Below is a small trained network, with its code and all its weights. Each question gives an input and a target symbol and asks what happens when units are switched off, that is, made to give their printed mean instead of their output.

import numpy as np


def w(rows, s, z=0):
    codes = np.array(rows[::2]) - 128.0
    scale = np.full(codes.shape[1], s)
    scale[-1] = z or s
    return codes * scale


def norm(h):
    return h / np.sqrt((h * h).mean(-1, keepdims=True) + 1e-5)


def f(y):
    return np.maximum(y, 0)


def softmax(a):
    e = np.exp(a - a.max(-1, keepdims=True))
    return e / e.sum(-1, keepdims=True)


def log_softmax(a):
    a = a - a.max(-1, keepdims=True)
    return a - np.log(np.exp(a).sum(-1, keepdims=True))


def net(x, mask):
    ids = ['ΓΛΣΨαβεπ'.index(c) for c in x.split()]
    T = len(ids)
    res = E[ids] + P[:T]
    r = norm(res)
    for j in range(2):
        rows = slice(3 * j, 3 * j + 3)
        q, k, v = (r @ M[0][rows].T for M in (Q, K, V))
        z = softmax(np.where(np.tri(T) > 0, q @ k.T / 3**0.5, -1e9)) @ v
        o = O[0][rows]
        res = res + np.where(mask[j], z, o[:, -1]) @ o[:, :-1]
    y = f(norm(res) @ A[0][:, :-1].T + A[0][:, -1])
    res = res + np.where(mask[2:14], y, B[0][:, -1]) @ B[0][:, :-1]
    return log_softmax(norm(res)[-1] @ U[:, :-1].T + U[:, -1])


Q, K, V, O, A, B = {}, {}, {}, {}, {}, {}
E = w([
[106,125,144,41,85],'Γ',
[127,91,225,61,92],'Λ',
[224,107,179,94,110],'Σ',
[109,129,132,49,102],'Ψ',
[109,117,124,36,95],'α',
[199,95,91,134,80],'β',
[81,190,58,177,160],'ε',
[2,12,83,129,16],'π',
],0.0044)
P = w([
[156,151,253,157,78],'0',
[167,184,203,106,86],'1',
[179,175,168,119,100],'2',
[181,155,129,131,127],'3',
[173,142,107,124,143],'4',
[166,131,90,116,155],'5',
[160,129,86,103,157],'6',
[149,123,88,94,157],'7',
[139,117,87,82,154],'8',
[130,115,91,73,149],'9',
[111,112,101,57,127],'10',
[99,110,102,42,117],'11',
[91,116,109,28,111],'12',
],0.0029)
Q[0] = w([
[205,109,56,83,12],'h1',
[155,163,238,162,211],'h1',
[85,144,166,236,219],'h1',
[169,188,118,39,108],'h2',
[184,122,114,107,158],'h2',
[123,255,151,83,125],'h2',
],0.0062)
K[0] = w([
[85,173,7,135,166],'h1',
[167,3,188,43,49],'h1',
[229,111,242,104,72],'h1',
[96,95,16,123,124],'h2',
[77,202,51,209,170],'h2',
[153,51,25,164,95],'h2',
],0.0063)
V[0] = w([
[253,146,138,123,153],'h1',
[175,114,92,111,185],'h1',
[130,174,138,156,192],'h1',
[192,48,132,104,83],'h2',
[125,161,168,116,137],'h2',
[173,123,165,56,161],'h2',
],0.0053)
O[0] = w([
[150,152,179,27,80,196],'h1',
[74,162,201,116,63,133],'h1',
[113,254,141,119,157,185],'h1',
[204,175,98,173,151,251],'h2',
[94,106,144,103,208,119],'h2',
[179,167,199,88,199,163],'h2',
],0.0044,0.0018)
A[0] = w([
[64,132,106,87,192,210],'n1',
[121,190,138,115,108,130],'n2',
[147,105,209,104,170,108],'n3',
[224,172,173,207,152,91],'n4',
[150,173,120,231,50,171],'n5',
[52,115,246,255,243,163],'n6',
[93,84,135,79,114,241],'n7',
[204,157,113,183,135,93],'n8',
[121,108,229,150,108,83],'n9',
[57,138,53,120,116,23],'n10',
[131,164,23,127,209,119],'n11',
[228,63,204,121,53,4],'n12',
],0.0053,0.0022)
B[0] = w([
[115,89,147,151,119,205],'n1',
[109,106,97,133,116,208],'n2',
[110,110,112,160,164,170],'n3',
[144,188,54,111,190,198],'n4',
[110,119,131,122,159,222],'n5',
[255,178,186,179,125,140],'n6',
[146,129,130,175,173,209],'n7',
[106,98,181,139,127,210],'n8',
[88,199,114,118,100,146],'n9',
[98,150,96,116,120,183],'n10',
[91,145,146,121,101,252],'n11',
[95,116,140,117,55,242],'n12',
],0.0077,0.003)
U = w([
[159,28,190,56,217,30],'Γ',
[82,119,251,127,122,3],'Λ',
[200,120,122,41,39,249],'Σ',
[139,10,76,222,127,212],'Ψ',
[171,109,192,122,228,58],'α',
[124,225,31,86,185,178],'β',
[189,201,199,254,137,43],'ε',
[38,98,106,173,87,106],'π',
],0.0097,0.0028)

Each question gives the input, a string of symbols that net reads in full, and the target symbol t.
The units are the heads (3 rows each of Q, K, V and O) and the neurons (one row each of A and B). Each row of codes is followed by its name. A weight is (code - 128) times the scale printed after its matrix; where a second scale follows, it is the last column's (O, A, B and U).
mask holds one flag per unit, heads first, then neurons. A switched-off unit (its flag False) gives its mean, the last column of its rows in O or B, instead of its output. The means were averaged over made-up inputs and are rounded, as every weight is.
A unit's drop is (log p(t) with every unit on - log p(t) with that unit switched off) / (log p(t) with every unit on - log p(t) with every unit switched off).
The circuit of an input: a set's keep is (log p(t) with only the set's units on - log p(t) with every unit switched off) / (log p(t) with every unit on - log p(t) with every unit switched off). Starting from the 12 units with the biggest drops (on a tie, the unit counted first), units are removed one at a time, each time the one whose removal leaves the highest keep (on an exact tie, the one counted first), for as long as the keep stays at least 0.8.
circuit, biggest first: the units of the circuit, biggest drop first
k most important neurons: the k neurons with the biggest drops, biggest first
which heads matter: for each layer, one digit per head in row order, 1 if its drop is at least 0.15 and else 0, layers parted by /
input β Λ Ψ β β Γ β Λ Λ ε β Γ, target β: which heads matter : 11
input Σ β α π β Ψ ε α ε β Ψ, target π: circuit, biggest first : [h1, n1]
input ε Σ π α ε Γ, target π: circuit, biggest first : [h2, n7]
input Γ Γ α, target Γ: which heads matter : 11
input ε β α, target β: circuit, biggest first : [h1]
input α β α β β β π Ψ β π ε α, target π: which heads matter : 10
input α Λ ε ε β α, target π: 2 most important neurons : [n1, n4]
input β β β β β β Λ Σ α π, target Ψ: 2 most important neurons : [n7, n11]
input ε ε ε ε Σ, target π: which heads matter : 01
input π β ε Γ β α Γ β β ε, target π: 3 most important neurons : [n4, n11, n1]
input β β β β Γ β β β Λ ε ε Λ, target π: which heads matter : 10
input π β Γ, target Ψ: which heads matter : 10
input β β α ε ε β Ψ, target π: which heads matter : 11
input β Ψ β β β Ψ, target Σ: circuit, biggest first : [h1, h2]
input Γ Ψ Λ β Σ ε ε β, target π: which heads matter : 11
input α Ψ α ε Λ β ε ε ε ε α ε β, target π: circuit, biggest first : [h1]
input Ψ α α Λ, target Γ: which heads matter : 11
input β π Λ, target Ψ: which heads matter : 10
input ε α α ε Σ π Λ, target Ψ: circuit, biggest first : [h1, n3]
input β Ψ Ψ β β β β α ε Σ β β α, target β: circuit, biggest first : [n12, h1]
input α β α α π Ψ, target Ψ: circuit, biggest first : [h1]
input Λ Σ β Σ Ψ β β α π α Ψ, target Ψ: circuit, biggest first : [h1, n7]
input α ε Γ Σ β Ψ ε ε ε Γ, target π: circuit, biggest first : [h1, n1, h2]
input β α α Ψ, target Γ: circuit, biggest first : [h2, h1]
input ε α β ε α β ε Λ ε, target π: which heads matter : 00
input β β β Λ, target Σ: which heads matter : 11
input π β Γ π β β β Ψ π, target Ψ: which heads matter : 10
